[[103 129 141]
 [133 127 124]
 [145 125 119]
 [143 130 118]]
|
[[127 124]
 [125 119]]

[[132 138 119]
 [126 100 128]
 [126 101 130]
 [125 105 131]
 [126 141 115]]
|
[[100 128]
 [101 130]]

[[137 115 123]
 [148 102 121]
 [121 132 125]]
|
[[102 121]
 [132 125]]

[[108 142 114]
 [128 150 108]
 [153 103 151]
 [113 141 124]]
|
[[150 108]
 [103 151]]

[[122 114 117 116 112]
 [136 137 125 136 132]
 [124 121 157 132 130]]
|
[[137 125]
 [121 157]]

[[143 137 116 111]
 [118 146 105 116]
 [117 132 124 111]
 [132 158 120 139]]
|
[[146 105]
 [132 124]]
---
[[126 132 132 115 128 125 109 122 141 151]
 [143 134 140 152 144 105 103 141 130 136]
 [108 156 122 139 139 138 154 119 137 113]
 [140 146 124 117 151 139 133 122 113 124]
 [149 108 141 125 148 141 114 111 130 111]
 [119 142 136 106 155 117 127 149 157 108]]
|
[[149 108 141 125 148 141 114 111 130 111]
 [126 132 132 115 128 125 109 122 141 151]
 [143 134 140 152 144 105 103 141 130 136]
 [119 142 136 106 155 117 127 149 157 108]
 [140 146 124 117 151 139 133 122 113 124]
 [108 156 122 139 139 138 154 119 137 113]]

[[126 108 125]
 [123 109 123]
 [121 154 115]
 [126 132 122]]
|
[[126 108 125]
 [123 109 123]
 [126 132 122]
 [121 154 115]]

[[120 137 139 145 140]
 [123 128 118 115 117]
 [134 122 137 143 141]
 [129 132 133 140 157]
 [130 123 111 107 125]]
|
[[134 122 137 143 141]
 [130 123 111 107 125]
 [123 128 118 115 117]
 [129 132 133 140 157]
 [120 137 139 145 140]]

[[145 139 111 151 154 129 115 124 137 119 117 140 147 144]
 [134 127 148 125 124 140 104 153 127 128 141 124 134 131]
 [124 123 120 124 130 157 122 121 129 155 107 131 130 121]
 [135 135 125 121 127 150 139 114 123 115 149 128 135 120]]
|
[[124 123 120 124 130 157 122 121 129 155 107 131 130 121]
 [134 127 148 125 124 140 104 153 127 128 141 124 134 131]
 [135 135 125 121 127 150 139 114 123 115 149 128 135 120]
 [145 139 111 151 154 129 115 124 137 119 117 140 147 144]]

[[129 131 121 130 126 132 137 138 127 134 133]
 [126 140 139 122 111 106 113 126 137 114 126]
 [131 117 133 125 118 114 107 132 126 120 112]]
|
[[131 117 133 125 118 114 107 132 126 120 112]
 [129 131 121 130 126 132 137 138 127 134 133]
 [126 140 139 122 111 106 113 126 137 114 126]]

[[134 136 129 121 115 134 128 119 136 138]
 [151 117 126 131 136 125 123 114 139 118]
 [132 137 131 121 113 133 120 140 146 136]
 [132 130 130 125 126 130 129 129 113 129]
 [127 129 131 137 124 132 143 121 115 132]]
|
[[151 117 126 131 136 125 123 114 139 118]
 [127 129 131 137 124 132 143 121 115 132]
 [132 130 130 125 126 130 129 129 113 129]
 [134 136 129 121 115 134 128 119 136 138]
 [132 137 131 121 113 133 120 140 146 136]]

[[131 134]
 [129 146]
 [127 115]
 [129 114]
 [128 118]
 [128 157]
 [128 128]
 [127 141]
 [127 147]]
|
[[129 114]
 [127 115]
 [128 118]
 [128 128]
 [131 134]
 [127 141]
 [129 146]
 [127 147]
 [128 157]]

[[142 140 115 113 140 140 114 140 141 116 140 115 113 140]
 [110 109 149 148 109 109 148 109 108 150 109 147 154 109]
 [113 112 144 147 110 112 146 112 111 144 112 144 145 111]]
|
[[110 109 149 148 109 109 148 109 108 150 109 147 154 109]
 [113 112 144 147 110 112 146 112 111 144 112 144 145 111]
 [142 140 115 113 140 140 114 140 141 116 140 115 113 140]]

[[143 118 128 111 145]
 [149 133 118 117 152]
 [139 139 140 104 130]
 [140 156 141 103 126]
 [148 120 120 116 152]
 [141 122 134 108 138]
 [134 112 144 102 130]
 [133 108 146 100 128]]
|
[[133 108 146 100 128]
 [134 112 144 102 130]
 [143 118 128 111 145]
 [148 120 120 116 152]
 [141 122 134 108 138]
 [149 133 118 117 152]
 [139 139 140 104 130]
 [140 156 141 103 126]]
---
[[116 131 125 115 114 140]
 [138 128 144 136 137 129]
 [134 119 112 127 120 123]
 [122 140 133 128 127 138]
 [121 133 139 119 122 138]
 [112 130 123 112 113 137]
 [151 123 122 148 141 115]]
|
[[115 141 148 122 123 151]
 [137 113 112 123 130 112]
 [138 122 119 139 133 121]
 [138 127 128 133 140 122]
 [123 120 127 112 119 134]
 [129 137 136 144 128 138]
 [140 114 115 125 131 116]]

[[117 118 129 154 129 129]
 [126 123 129 132 128 128]
 [128 129 128 128 128 128]
 [126 125 128 132 128 128]]
|
[[128 128 132 128 125 126]
 [128 128 128 128 129 128]
 [128 128 132 129 123 126]
 [129 129 154 129 118 117]]

[[119 119 103 137 110 142 155 103 146 118]
 [118 116 152 100 135 152 111 156 127 135]
 [130 113 142 146 125 137 126 145 137 145]
 [122 120 102 131 114 107 113 141 137 107]
 [153 150 136 119 116 156 134 102 105 124]]
|
[[124 105 102 134 156 116 119 136 150 153]
 [107 137 141 113 107 114 131 102 120 122]
 [145 137 145 126 137 125 146 142 113 130]
 [135 127 156 111 152 135 100 152 116 118]
 [118 146 103 155 142 110 137 103 119 119]]

[[135 106 129 118 115 148]
 [134 125 128 128  99 126]
 [135 130 127 125 141 122]]
|
[[122 141 125 127 130 135]
 [126  99 128 128 125 134]
 [148 115 118 129 106 135]]

[[133 141 128 115 128 127 122 122 144 138 112 101 129]
 [125 153 128 132 129 124 128 126 123 143 143 130 126]
 [133 129 128 101 135 125 131 133 139 139 105 113 125]
 [123 113 128 142 124 126 128 129 114 113 149 152 124]]
|
[[124 152 149 113 114 129 128 126 124 142 128 113 123]
 [125 113 105 139 139 133 131 125 135 101 128 129 133]
 [126 130 143 143 123 126 128 124 129 132 128 153 125]
 [129 101 112 138 144 122 122 127 128 115 128 141 133]]

[[132 111 117 114 132 141 131 121 110 117 125 104 109 130 109 120]
 [127 131 121 136 128 128 148 126 131 154 147 144 110 116 109 127]
 [121 136 126 129 131 115 130 139 116 124 128 121 116 114 130 121]
 [125 126 120 132 134 131 134 134 122 115 114 140 132 115 118 133]]
|
[[133 118 115 132 140 114 115 122 134 134 131 134 132 120 126 125]
 [121 130 114 116 121 128 124 116 139 130 115 131 129 126 136 121]
 [127 109 116 110 144 147 154 131 126 148 128 128 136 121 131 127]
 [120 109 130 109 104 125 117 110 121 131 141 132 114 117 111 132]]
---
[[118 132 142 131]
 [119 136 134 128]
 [122 120 150 129]
 [118 128 150 131]
 [117 129 145 130]
 [117 128 156 128]
 [124 118 146 127]]
|
[[118 132 142 131]
 [122 120 150 129]
 [117 129 145 130]
 [124 118 146 127]]

[[156 112 114 128 114]
 [128 128 129 127 128]
 [128 128 128 129 127]
 [127 128 128 128 128]]
|
[[156 112 114 128 114]
 [128 128 128 129 127]]

[[133 134 129]
 [129 130 130]
 [128 126 122]
 [132 139 125]
 [155 131 116]
 [135 136 129]
 [132 135 127]
 [131 136 126]
 [136 130 134]
 [121 110 131]
 [136 139 135]]
|
[[133 134 129]
 [128 126 122]
 [155 131 116]
 [132 135 127]
 [136 130 134]
 [136 139 135]]

[[150 108 109 147 149 150 109 109]
 [157 103 103 153 156 151 107 105]
 [156 110 110 150 144 149 108 107]
 [145 108 108 146 153 147 109 109]
 [108 147 148 109 104 110 147 149]]
|
[[150 108 109 147 149 150 109 109]
 [156 110 110 150 144 149 108 107]
 [108 147 148 109 104 110 147 149]]

[[128 131 106 134 126 128 127 126 127]
 [129 123 125 134 128 129 129 128 129]
 [127 139 106 135 128 127 126 125 126]]
|
[[128 131 106 134 126 128 127 126 127]
 [127 139 106 135 128 127 126 125 126]]

[[135 127 126 131 134 126 127 131 128 132 120 127 128 131 120 133]
 [133 125 130 136 126 125 129 136 128 125 130 132 129 127 129 136]
 [109 149 134 138 127 132 129 135 145 126 132 131 129 120 123 123]
 [131 124 131 123 126 126 125 134 126 123 128 134 129 120 135 130]
 [134 121 126 142 125 117 127 124 126 128 132 120 132 121 128 126]
 [127 130 132 132 128 136 132 128 124 123 130 126 126 120 133 124]]
|
[[135 127 126 131 134 126 127 131 128 132 120 127 128 131 120 133]
 [109 149 134 138 127 132 129 135 145 126 132 131 129 120 123 123]
 [134 121 126 142 125 117 127 124 126 128 132 120 132 121 128 126]]

[[112 105 103 106 137 114 115]
 [143 110 106 137 115 115 102]
 [151 107 144 148 128 151 110]
 [154 126 143 123 107 139 141]
 [107 111 129 140 122 100 108]
 [156 147 116 106 102 100 156]
 [122 153 133 101 144 126 131]
 [129 127 103 139 111 141 105]]
|
[[112 105 103 106 137 114 115]
 [151 107 144 148 128 151 110]
 [107 111 129 140 122 100 108]
 [122 153 133 101 144 126 131]]
